Each row comes from the steps of one path. Every step used is in the known rows, and no mark comes twice. Write the path behind each row, first mark first.
Known rows:
toker-ratig-soril-refuv: .37	.03	-.11	.36	.04	.19	-.02	-.43	.64	-.06	-.36	-.12	-.33	-.10	-.02	.22	.05	-.51	.36	-.33	.21	.06	.09	-.17	-.25
refuv-vate-dalez-toker: .20	-.13	.03	.14	.30	.17	.04	.15	.53	.07	-.18	.40	-.29	.06	-.38	-.03	-.09	-.13	.14	-.18	-.15	-.16	.34	.10	.09
ratig-soril-refuv-vate-dalez: .37	.12	.11	.33	.22	.37	.20	-.03	.61	-.05	-.20	.01	-.30	-.14	-.13	.00	-.03	-.21	.31	-.25	-.12	-.10	.36	.06	.00
mosi-ratig-soril: .49	.08	-.01	.21	.16	-.01	-.09	-.57	.70	-.13	-.28	-.04	-.08	-.01	-.05	.07	-.05	-.61	.47	-.27	.09	-.22	-.05	-.22	-.23
toker-mosi: -.03	-.23	.05	.06	.01	-.14	-.06	-.15	.69	.08	-.30	.19	-.34	-.04	-.27	.29	-.09	-.35	.38	-.20	-.01	.03	.03	.16	-.25
ratig-dalez-toker: .29	-.14	-.23	.03	.17	-.03	-.15	-.20	.33	.15	-.50	.47	-.32	.22	-.20	.21	.04	-.33	.32	-.30	.26	-.28	.06	.00	.13
soril-refuv-vate-dalez: .26	.06	.13	.22	.19	.31	.27	.07	.59	-.02	-.18	.12	-.34	-.07	-.22	.06	.01	-.16	.28	-.22	-.12	-.02	.36	.19	.05
mosi-soril-refuv-vate-dalez-ratig: .11	.13	.14	.39	.12	.17	.12	-.03	.39	-.03	-.18	.05	-.24	-.06	-.18	.06	-.02	.03	.20	-.16	.01	.20	.33	-.06	.11
mosi-dalez-toker: .28	-.15	-.27	.02	.16	.00	-.15	-.23	.40	.18	-.51	.53	-.39	.27	-.29	.14	.08	-.48	.37	-.36	.24	-.17	.02	.01	.03
mosi-ratig-soril-refuv: .56	.07	-.11	.36	.15	.16	.01	-.51	.66	-.18	-.37	-.17	-.20	-.05	.08	.12	.08	-.65	.44	-.28	.20	.00	-.01	-.14	-.20
refuv-vate: .18	.04	.21	-.02	.18	-.01	.05	-.11	.73	.14	-.01	.30	-.20	.04	-.26	.14	.18	-.23	.43	-.19	.05	-.25	.39	.28	-.08
mosi-soril-refuv-vate: .41	.12	.04	.27	.20	.06	.01	-.31	.82	-.01	-.09	-.06	-.16	-.10	-.05	.12	.28	-.31	.45	-.14	.12	-.01	.33	.21	-.10
toker-ratig: .04	-.12	.05	.03	-.04	-.09	.01	-.31	.66	.10	-.22	.22	-.33	.04	-.38	.34	-.04	-.32	.26	-.26	.08	.09	.01	-.03	-.23
toker-ratig-dalez-refuv-vate: .20	-.02	.09	.00	-.02	-.13	.19	-.38	.48	.26	.10	.33	-.10	.09	-.33	.30	.15	-.28	.39	-.18	.23	-.20	.27	.39	-.10
ratig-dalez-vate-soril: -.05	.00	.01	-.34	.12	-.23	.10	-.30	.14	.18	-.21	.51	-.33	.26	-.05	.41	.24	-.01	.51	-.38	.42	-.43	.10	.23	.03
toker-ratig-soril: .25	.03	-.01	.22	.03	.04	-.12	-.48	.67	.01	-.27	.03	-.25	-.08	-.17	.19	-.09	-.43	.35	-.33	.10	-.14	.07	-.26	-.29
soril-refuv-vate-dalez-ratig: .02	.08	.20	.27	.11	.22	.20	.12	.32	.05	-.18	.21	-.31	.01	-.23	.10	-.04	.03	.16	-.19	.01	.15	.37	.01	.11
refuv-vate-dalez-ratig-soril: .19	.19	.16	.34	.14	.22	.00	-.13	.39	.01	-.19	.11	-.21	-.07	-.14	-.01	-.14	-.11	.28	-.28	.00	-.18	.36	-.26	.00
soril-refuv-vate-dalez-toker-ratig: .15	-.20	.02	.25	.16	.15	.03	.00	.65	.07	-.23	.18	-.35	-.04	-.36	.23	-.16	-.18	.02	-.11	-.13	.24	.14	.04	-.15
soril-refuv-vate: .29	.05	.13	.12	.19	.12	.11	-.11	.73	.08	-.09	.15	-.25	-.02	-.11	.17	.26	-.30	.42	-.19	.12	-.07	.40	.30	-.09
toker-mosi-ratig-soril: .39	-.06	.03	.26	.13	-.07	-.16	-.52	.79	-.11	-.32	-.13	-.10	-.11	-.06	.17	-.19	-.59	.43	-.17	-.02	-.05	-.16	-.14	-.37
soril-refuv: .28	-.01	-.11	.18	.07	.14	.12	-.23	.54	-.04	-.34	.12	-.38	.05	-.10	.18	.23	-.46	.42	-.36	.25	-.01	.18	.06	-.05
soril-refuv-vate-dalez-toker: .27	-.12	-.03	.24	.30	.26	.07	.15	.52	.02	-.23	.30	-.32	.02	-.28	-.01	-.05	-.18	.14	-.18	-.10	-.05	.35	.11	.08
ratig-soril-refuv-vate: .41	.13	.09	.26	.21	.20	.02	-.23	.75	.03	-.12	.01	-.22	-.10	.00	.10	.20	-.37	.45	-.22	.13	-.18	.41	.14	-.16
ratig-dalez-toker-mosi-soril-refuv: .42	-.11	-.31	.43	.10	-.01	-.19	-.42	.63	-.07	-.54	-.15	-.29	-.09	.05	.26	.08	-.43	.38	-.17	.22	.19	-.08	.03	-.10
toker-mosi-ratig-dalez-refuv: .28	-.17	-.12	.04	-.10	-.26	.19	-.59	.32	.08	-.15	.23	-.05	.16	-.27	.31	.01	-.55	.45	-.23	.30	-.11	-.16	.28	-.11
dalez-refuv-vate-soril: .02	-.11	.18	-.10	-.01	-.12	.23	-.13	.38	.18	.17	.38	-.19	.22	-.27	.27	.28	-.05	.42	-.32	.35	-.49	.50	.31	-.16

Which path is each row?
-.01	.07	-.04	-.28	.15	-.25	.07	-.51	.31	.20	-.21	.47	-.27	.10	-.19	.38	.07	-.24	.43	-.24	.20	-.03	-.15	.28	.03 -> toker-ratig-dalez-vate
.00	-.35	-.02	.19	.14	.01	-.07	.10	.59	.05	-.38	.26	-.38	-.04	-.36	.16	-.28	-.22	.15	-.15	-.21	.08	.05	.09	-.13 -> vate-dalez-toker-mosi
.32	.07	.13	.35	.17	.34	.17	-.07	.66	-.03	-.20	-.05	-.32	-.17	-.18	.11	-.12	-.18	.22	-.20	-.17	.05	.27	.02	-.11 -> toker-ratig-soril-refuv-vate-dalez
.04	-.02	-.03	-.07	.13	-.01	.19	-.21	.32	.01	-.18	.27	-.39	.13	.01	.30	.31	-.19	.44	-.37	.38	-.13	.20	.22	-.06 -> dalez-vate-soril-refuv
.29	.12	-.09	.40	.07	.22	-.01	-.31	.40	-.07	-.37	-.01	-.31	-.03	.06	.11	.11	-.39	.38	-.36	.30	-.01	.23	-.24	-.07 -> dalez-ratig-soril-refuv
.11	-.08	.11	-.11	-.03	-.14	.20	-.20	.28	.23	.04	.39	-.20	.25	-.18	.36	.28	-.03	.47	-.32	.44	-.53	.41	.31	-.08 -> ratig-dalez-refuv-vate-soril
.38	-.04	-.16	.47	.13	.31	-.01	-.25	.56	-.10	-.42	-.08	-.37	-.11	-.07	.13	-.10	-.42	.20	-.29	.06	.11	.10	-.22	-.16 -> vate-dalez-toker-ratig-soril-refuv
.12	.01	-.10	-.08	.12	-.02	.16	-.28	.21	.07	-.32	.27	-.40	.17	.09	.40	.32	-.17	.48	-.38	.47	-.18	.11	.22	.01 -> ratig-dalez-vate-soril-refuv
.04	-.07	.23	-.12	.09	-.07	.07	-.02	.54	.18	-.04	.32	-.30	.17	-.17	.32	.24	.03	.41	-.29	.26	-.44	.45	.20	-.16 -> refuv-vate-soril
.27	-.07	-.09	.26	.11	.05	-.22	-.39	.63	.03	-.29	.11	-.25	-.05	-.20	.15	-.14	-.42	.25	-.28	.07	-.14	.08	-.29	-.25 -> dalez-toker-ratig-soril
.15	.00	.15	-.01	.05	-.08	.26	-.25	.55	.16	.26	.38	-.07	.09	-.38	.07	.24	-.33	.44	-.24	.16	-.31	.46	.41	-.07 -> dalez-refuv-vate
.27	-.10	.12	.03	.04	-.21	.16	-.40	.57	.18	.06	.21	.00	.06	-.26	.30	.06	-.37	.43	-.06	.14	-.13	.11	.48	-.17 -> toker-mosi-ratig-dalez-refuv-vate
.32	-.05	-.18	.40	.04	-.01	-.07	-.42	.74	-.13	-.38	-.23	-.28	-.16	.00	.20	.12	-.46	.43	-.21	.15	.24	.00	.04	-.20 -> toker-mosi-soril-refuv
.20	-.23	.10	.08	.08	-.23	-.03	-.36	.81	-.06	-.28	.03	-.14	.00	-.23	.31	-.16	-.51	.35	-.06	-.06	.20	-.26	.13	-.33 -> toker-mosi-ratig
.30	.13	-.07	.47	.09	.33	.08	-.20	.35	-.11	-.40	-.04	-.34	-.07	.01	.06	.00	-.31	.31	-.36	.18	.04	.23	-.27	.00 -> vate-dalez-ratig-soril-refuv
.30	.14	.13	.30	.19	.20	.01	-.17	.62	.05	-.11	.04	-.19	-.07	.00	.12	.17	-.24	.38	-.18	.16	-.08	.44	.06	-.12 -> dalez-ratig-soril-refuv-vate
.37	.17	.05	.29	.16	.20	-.03	-.27	.56	.13	-.25	.08	-.26	-.01	.03	.18	.19	-.33	.45	-.23	.24	-.04	.31	.07	-.11 -> mosi-dalez-ratig-soril-refuv-vate
-.07	.04	.13	.19	.03	.12	.16	.05	.20	.02	-.27	.33	-.34	.09	-.34	.08	-.13	-.01	.18	-.31	.03	.06	.24	-.16	.15 -> vate-dalez-ratig
.21	-.33	.04	.18	.19	-.10	-.05	-.16	.72	-.09	-.34	.08	-.18	.00	-.30	.21	-.32	-.42	.17	-.01	-.22	.24	-.25	.07	-.23 -> vate-dalez-toker-mosi-ratig
.05	-.13	.14	-.09	-.07	-.17	.18	-.24	.34	.27	.05	.33	-.21	.22	-.24	.47	.19	-.01	.38	-.26	.39	-.38	.33	.28	-.19 -> toker-ratig-dalez-refuv-vate-soril
.05	-.25	-.05	.07	.07	-.08	-.12	-.20	.62	.12	-.25	.33	-.32	.08	-.41	.28	-.10	-.30	.13	-.20	.05	.09	.03	-.06	-.19 -> dalez-toker-ratig
-.06	-.01	-.02	-.34	.12	-.20	.11	-.32	.20	.20	-.21	.56	-.39	.30	-.12	.36	.27	-.14	.55	-.43	.41	-.34	.06	.24	-.04 -> mosi-dalez-vate-soril
.43	.09	-.22	.35	.07	.06	.00	-.47	.65	-.16	-.34	-.14	-.26	-.07	-.01	.11	.25	-.47	.47	-.31	.26	.08	.10	-.04	-.05 -> mosi-soril-refuv
.12	-.05	-.05	.10	-.06	.05	.44	-.24	.23	-.01	.05	.36	-.20	.10	-.49	-.03	.02	-.36	.33	-.43	.11	-.23	.28	.17	.08 -> vate-dalez-refuv
.35	.01	.09	-.01	.07	-.15	.22	-.43	.49	.16	.10	.28	.01	.14	-.26	.22	.17	-.39	.46	-.14	.23	-.25	.19	.41	-.06 -> mosi-ratig-dalez-refuv-vate
.08	-.31	.02	.29	.21	.11	-.03	.16	.68	.06	-.32	.15	-.36	-.11	-.26	.17	-.21	-.20	.15	-.05	-.22	.18	.16	.22	-.16 -> soril-refuv-vate-dalez-toker-mosi
.29	.03	-.15	.43	.02	.17	-.10	-.35	.42	.02	-.54	-.04	-.38	-.04	.08	.24	.02	-.46	.42	-.32	.29	.15	.02	-.16	-.17 -> toker-mosi-dalez-ratig-soril-refuv
.35	-.13	-.04	.03	.05	-.21	-.08	-.47	.57	.07	-.55	.09	-.20	.09	-.09	.47	-.11	-.45	.44	-.13	.15	.03	-.35	.12	-.14 -> toker-mosi-ratig-dalez
